[ 60   4 -17  33  33  36 -12  -7  33 -34   3   7  24 -24  19 -46 -16 -38
  -3  -7  20  -6  -5 -19 -28   6  17  25   8 -27  -7   0  -1  10] : 6
[ 55   6 -21  22  14  59  -5   6  13 -29 -18   7  23 -40  12 -42 -17  -7
  -8  -7  25  -7  -3  10 -34   0  -7  34   2 -34  13  10  15  18] : 6
[ 10  17 -19  72  18   3   5   0   3 -17  43  32  23  -1 -39  -1 -20  -8
 -10 -61 -73 -23 -10   7  55   8  32 -19 -11   4 -12  23 -25   6] : 5
[ -3  -3 -10  36  23 -57  20 -44  30  24 -54  29  18  27 -48  64 -47  -8
 -28  -6  -3 -23  32 103  56 -12 -26  22  24 -23   0   4  -5 -20] : 3
[ 16  23 -15  72   7  -4  25  -5   1   0  46  28  19  -1 -43  -9 -16  -6
 -18 -69 -75 -41  -2  12  57  12  18 -19 -11 -19  -1 -10 -27   1] : 7
[ 39  29 -21  59   3  -1  23 -18   5 -34  43  25  18   7 -39  -4 -18  -1
 -19 -77 -76 -31 -15   9  67   7  24 -20 -10  -1  -7  -3 -10  -4] : 6
[-65 -16 -70 -13 -60 -72 -57 -15  -3  34 -29   8 -20 -17 -22  -3 -17  60
 -13 -18  42  34   5 -48   1  13  -8   9   0  19  18  -1 -20  13] : 5
[-27  23 -20  82  41 -15  25 -22  24 -17 -13 -37 -21  -7 -14  19   0  26
  -3 -36  48  12 -50  -5 -11  -2  16  -4 -11  38 -23  -3  64  18] : 0
[-55  11 -39  99  41  -9  34 -23  24  14 -49 -25  -5 -13 -31   0   9 -27
  -7 -31  49  10 -41  15 -28  -8   0  34  -4  10 -42  -7  56  12] : 5
[ 31  -3 -11  19  17  68 -12  11   3 -17 -11  -2  25 -61  10 -46  -7   1
   9 -13  35  -9  -2  11 -34   4  -6  31  -1 -23   5  17   0  15] : 2
[ 44  -3  -4  49  40  33  -8  12  23 -18  -2   4  13 -29   7 -42 -11 -21
  -6  -3  34  -4  -1 -19 -19  16   9  22  12 -19  -8   9 -17  21] : 0
[-12  26 -42  75   5 -25  13  -8  20 -17   1  31   8  13 -50   0  24  35
  -3 -73 -74  29  -3   9  58   4   1  -6   0  10   1  -3  -3 -10] : 1
[-49 -14 -69   1 -67 -80 -46 -14  -3  38 -30   3 -39  -7 -24  -4   6  64
 -15 -30  37  35  11 -61  20  15 -11  15   4  -1  30 -16 -28   7] : 1
[ 41  -5 -15  43  39  25 -11   1  22   6   2  -5  24 -19   4 -41 -13 -40
   7   1  19 -22  -2 -10 -27   2   7   3   2 -30  -3  11 -14  -2] : 3
[-91  18 -42 104  47 -12  31 -29  28   7 -33 -25 -10  -7 -27  12   1 -11
  15 -26  49  40 -46  13 -32 -18  11  15  -7  37 -45  -7  57   7] : 5
[-62  -4 -55  13 -74 -56 -14 -13 -13  44 -30   2 -36 -10 -19  25 -19  42
  -3 -19  55  25   9 -33   6   4 -37  12   2  18  16 -17 -25  12] : 0
[ -2   3  -8  44  23 -41  18 -34  24  13 -65   9   1  22 -62  37 -17 -34
 -23 -27 -13   1  33  76  67  -8 -15  54  39 -45 -14 -22 -23 -21] : 1
[ 46   4 -16  42  25  52 -21  25  22 -27 -19   5   8 -52   3 -47   3  -2
   1 -12   6  15  -3 -18 -24   7  -5  32   7 -42  20  20  -4  18] : 1
[-42 -18 -82  -3 -69 -66 -48 -25 -11  25 -18   0 -16 -10 -19   7 -32  72
 -12 -21  44  29  -5 -34  24  16  -3  -3  -9  10  21 -20 -25   3] : 8
[-62  -5 -75  -7 -63 -77 -50 -18  -7  29 -31  -5 -28 -15 -21  -3  -8  66
 -11 -14  71  13   6 -36   6  17 -12  13 -10   1  13 -17 -15   4] : 9
[-31  33 -39  72  31  -6  20 -37  33 -26 -18 -32 -14  -6 -17  19  -6  15
  -3 -40  37  10 -55  15 -11  -8  15   1 -14  32 -19 -20  78  13] : 6
[-17  22 -33  55  -4 -17   0  -9   4  -7   6  44  16   7 -56   9   8  42
 -15 -61 -64   5  -4   9  44   8   0 -20 -19  30  -5  -4  14  -4] : 4
[ 22  -9  -5  36  44  35 -14  -3  22 -18  -1  -1  32 -50  13 -52 -18   0
   7 -13  40  -2   6   4 -28   8   4  32   2 -20  -5  16 -15  14] : 2
[ -3  23 -30  77   6   9  12  -7   0  19  23  32  24  15 -64  13 -17  -1
   7 -78 -74  -5  -9  15  48   0 -12 -35  -2  -4  -2   2 -20 -18] : 3
[  4  26 -47  57   0 -18  13 -14  22 -29  10  35  18  16 -29   2  -2  35
 -13 -68 -54   6 -11  23  45   6  -4 -17  -4  29  -2  -7  13  -6] : 6
[ 41  -3 -20  50  36  40 -15  -2  25 -20   5  -3  36 -30   1 -42 -22 -30
  -2   5  10  -1 -12  -3 -19   4  20  15   6 -24  -9  -7 -12  -1] : 8
[  4  -3   0  44  20 -41  34 -34  25  21 -58  43  16  24 -42  60 -42 -20
 -47  -3 -11 -26  33 106  46   2 -15  27  31 -28  -3 -24   3  -3] : 7
[-52  23 -37  87   9  -4  31 -38  30   6 -20 -18 -11 -33 -14  29   6  28
   3 -39  58   1 -46  17 -30  -4  12  11 -10  43 -23   6  73   9] : 2
[-32  25 -25  82  31  -5   3 -34  22 -12 -27 -23 -14 -15 -34  14   2   8
 -10 -31  24   7 -52  -9 -21 -13  26  -5 -25  33 -24 -17  72   8] : 4
[-34  22 -35  49   1   1   4  -4   7  -7  24  34  27   3 -44   3  12  43
  -4 -62 -45 -10 -15  30  59   4   2 -17 -12  41  -4  -6   5  -2] : 2
[ -8  30 -27  74   1  20  10   2 -15   6  31  31  35   1 -60   9 -18  -1
   8 -50 -68 -14  12  19  44  14  -3 -25  -6  -7 -12 -16 -20  -6] : 9
[ -9  -3  -6  37  31 -29  22 -37  27   2 -52  49  33  12 -47  43 -42 -32
 -33  11  -6  -8  33  99  43 -12  -6  39  36 -18 -14  -3   2  -7] : 5
[ 27   5  11  34  25  -1  13  -7  11  22 -65  19  17  26 -65  36 -32 -29
 -41 -12 -12 -28  30  82  51   2 -20  34  45 -36 -16   0 -23 -14] : 0
[ 43  -4  -8  42  30  37 -19   3  19  -9  -7  11  20 -40   1 -46  -4 -42
  -6   9  10 -13   6 -26 -34  11  14  20  -4 -19 -18   0  -2   7] : 4
[-62 -12 -73  -8 -86 -53 -23 -24 -20  28 -22   7 -25  -5 -17  32 -24  49
   2 -21  45  32 -12 -16  23  -1 -17  10 -14  10  20 -25 -22   2] : 8
[ 12   1 -19  24  10 -24  12 -46  13  16 -49   8  11  37 -46  47 -41 -27
 -28 -33   2 -19  36  89  66  -8 -10  51  29 -32 -19 -17  -7 -14] : 6
[ 17  27 -11  85 -11  22  37  11  -8  -1  20  12  10   2 -25   9  -2  -4
   8 -69 -66 -27   2  20  31  15 -12 -13 -16  -6  -2  11 -34  12] : 0
[ 50  -1 -17  59  40  32  -9  15  31 -12 -11   6  15 -28   9 -52  12 -40
   0   1  12   3   2 -31 -30   5  12  25  19 -33  -4   6 -12   0] : 1
[-42  12 -41  98  38 -15  39 -26  26   7 -33 -42  -4 -13 -22  -6   4  -1
  -8 -31  45   7 -46  24 -19  -2 -10  24 -14   0 -38 -11  54  -2] : 8
[-12  -2 -13  39  18 -30  11 -36  18  40 -53   5  12  32 -56  51 -35 -28
 -16 -26  -1 -20  30  94  56 -20 -20  35  27 -26 -11  -3 -22 -27] : 3
[-58 -18 -82  -2 -64 -66 -53 -23  -7  41 -20  -7 -16  -5 -25   5 -26  69
 -16 -19  48  26  -1 -29  26  14 -14   9  -8   8  17 -23 -20   3] : 8
[ 42   2 -15  23  24  66 -15  15  11 -23 -20  -7  36 -59   7 -54  -1   2
   9  -5  25 -14 -11   5 -38  11   4  29  -8 -25   2  22   1  19] : 2
[  4  26 -33  83 -12  21  29  -4  -7   0  28   1  30   3 -36  18 -14  -6
  10 -64 -79 -30 -10  41  49   8  -4  -7 -31 -15  -5   0 -23   3] : 8
[  3   5   1  50  26 -23  13 -31  19  16 -58  -3   4  26 -58  47 -37 -25
 -28 -34   8 -18  32  92  62  -8 -18  45  40 -22 -18 -19 -25 -12] : 0
[  9  12   3  12  21  -4   1 -16   8  13 -62  19  20  11 -63  35 -30 -37
 -28   3   8 -34  30  89  32   1 -21  36  38 -59 -16 -14  -9 -25] : 9
[ -1  18 -27  77  12   0  17  -4  -2  21  27  37  29  21 -60   6 -15  -2
   0 -61 -82  -9  -6   7  51   3  -4 -44  -4   3  -9   6 -17 -19] : 3
[-27  29 -46  76   9 -15  25 -43  42 -16 -22 -12 -12  -8  -9  32  -6  22
  -4 -36  43  17 -45   6 -23  -5  18  16 -10  35 -15  -2  78  15] : 6
[-67 -13 -65 -16 -67 -89 -40 -21   6  41 -27   7 -42 -23 -35   7 -17  73
 -20 -24  47  22  -2 -28  28   8 -22  -3   3  19  27   0 -23  -7] : 3
[ 14  -3   5  19  19  19   5 -18   7  25 -57  27  22  11 -55  28 -23 -39
 -31 -18  -5 -32  27  93  49   1 -14  38  40 -35 -24   0 -17 -22] : 2
[-81  13 -37 103  56 -14  35 -30  34  -2 -28 -16 -13  -7 -13   9   5  -8
  14 -29  47  54 -43   6 -34 -13   5  19  -8  34 -52   8  67   9] : 5
[ 36  11  -4   8  11  -1   9 -23  14   5 -58  32  17  36 -51  45 -38 -40
 -38 -23 -21 -30  24  88  55  -8 -23  38  37 -46 -12  -6  -4 -22] : 6
[-30  27 -45  93  14 -26  28 -28  41  12 -31 -20 -14 -14 -15  28   3  16
 -13 -39  34  -5 -41  12 -34   3  10   6  -9  23 -12 -13  73  13] : 7
[-34  24 -27  85  36  -1   6 -23  21 -12 -28 -20 -15 -17 -26  15   1   8
  -4 -31  24  12 -52  -8 -23  -9  14  -5 -28  32 -30  -8  70   9] : 4
[-50 -17 -76  -8 -65 -52 -47  -9  -6  27 -21  22 -10 -24 -13  23 -29  42
  -8   4  38  26  10 -33  18   7  -4  14  -3  39  17  -7  -9  20] : 5
[-47 -11 -78   3 -61 -77 -38  -7   3  34 -25  22 -29 -15 -24  13  -2  60
 -14 -11  33  32  15 -50  37  15 -19  19   2  14  24 -13 -10  11] : 1
[ 48   8 -21  49  31  20  -6   0  25 -25 -30  -1  14 -43  -6 -59  -4   2
   3 -11   5  18   6 -20 -33  -2   8  30  16 -59   7  31 -17 -10] : 1
[ 32  -2   3  31  42  45 -19  -7  31 -25  -5   2  34 -52   7 -58 -13 -10
   4 -11  13   0   5   2 -28   9   2  31   4 -32  -5  21 -15  10] : 2
[ 45  -5 -18  46  39  18 -16  -4  32  -8  -5  15  25 -28  -6 -40 -15 -24
  -4  -6  19  -6 -15 -19 -21   8  12   3   6 -27   1  13  -7   4] : 3
[ 56   3 -21  26  17  70  -6  10   7 -28 -16   9  26 -41  10 -40 -24 -11
   1 -10  18   1  -1   4 -29   7  -9  34  -3 -38   8  12   9  27] : 6
[-54  -6 -74 -18 -70 -69 -56 -20 -16  26 -18  -6 -29 -17 -20  -5 -12  62
 -10 -19  63   7  13 -33  14  17 -16   4  -9  -4  20 -29 -22   2] : 9
[ -1   1  -7  25  28  -5   1 -15  17  17 -69  32  23  21 -62  39 -31 -48
 -29  -5 -19 -10  26  88  46  -6 -12  45  40 -33 -26   8 -13 -17] : 5
[ -2  -3 -11  51  17 -30  20 -31  17  26 -60  14  -3  23 -54  34 -11 -30
 -24 -31   2  -3  37  73  55  -7 -12  59  38 -49 -11 -12 -24 -17] : 1
[ -1  -3   4  34  18 -28  27 -45  19  10 -51  31  27   9 -43  43 -35 -15
 -35 -17   3 -38  34 112  54  -2 -21  39  25 -28  -9  -8 -10  -9] : 2
[-29  22 -41 106  19 -26  26 -38  45   7 -29 -19 -21 -16 -23  19  20  10
  -7 -34  32  18 -29  -6 -20  -3  17  22   3  12 -14  -3  65   5] : 1
[ 40  -4 -25  48  36  29 -11  -3  25 -22  -5  -9  33 -33   6 -45 -21 -18
  -4  10  17   1 -14   0 -24   7  18  13   4 -22 -11  -1  -4  -2] : 8
[  8  -1   6   7  14  -1   4 -18  10  22 -60  23  24  12 -55  36 -24 -23
 -32 -14   0 -35  22  92  48  -3 -17  39  37 -25 -16  -2 -13 -21] : 2
[ -5  11  -3  33  24 -39  23 -32  28   6 -75  24  15  12 -71  44 -42  -9
 -47 -15 -22 -15  16 104  66  -9 -14  41  29 -35  -5 -19   1 -11] : 7
[-54  13 -39 114  43 -21  43 -34  27   3 -37 -34 -36  -1 -13  10  21 -12
  13 -44  49  43 -35   0 -17 -11   1  21  -4   6 -38 -17  52   0] : 1
[ 20  -3 -16  48  45  34 -18   5  33 -16  -5  13  30 -33   6 -54  -6 -45
  -4   8  17  -1   0  -8 -34   1  19  28  10 -20 -13  13  -7  13] : 5
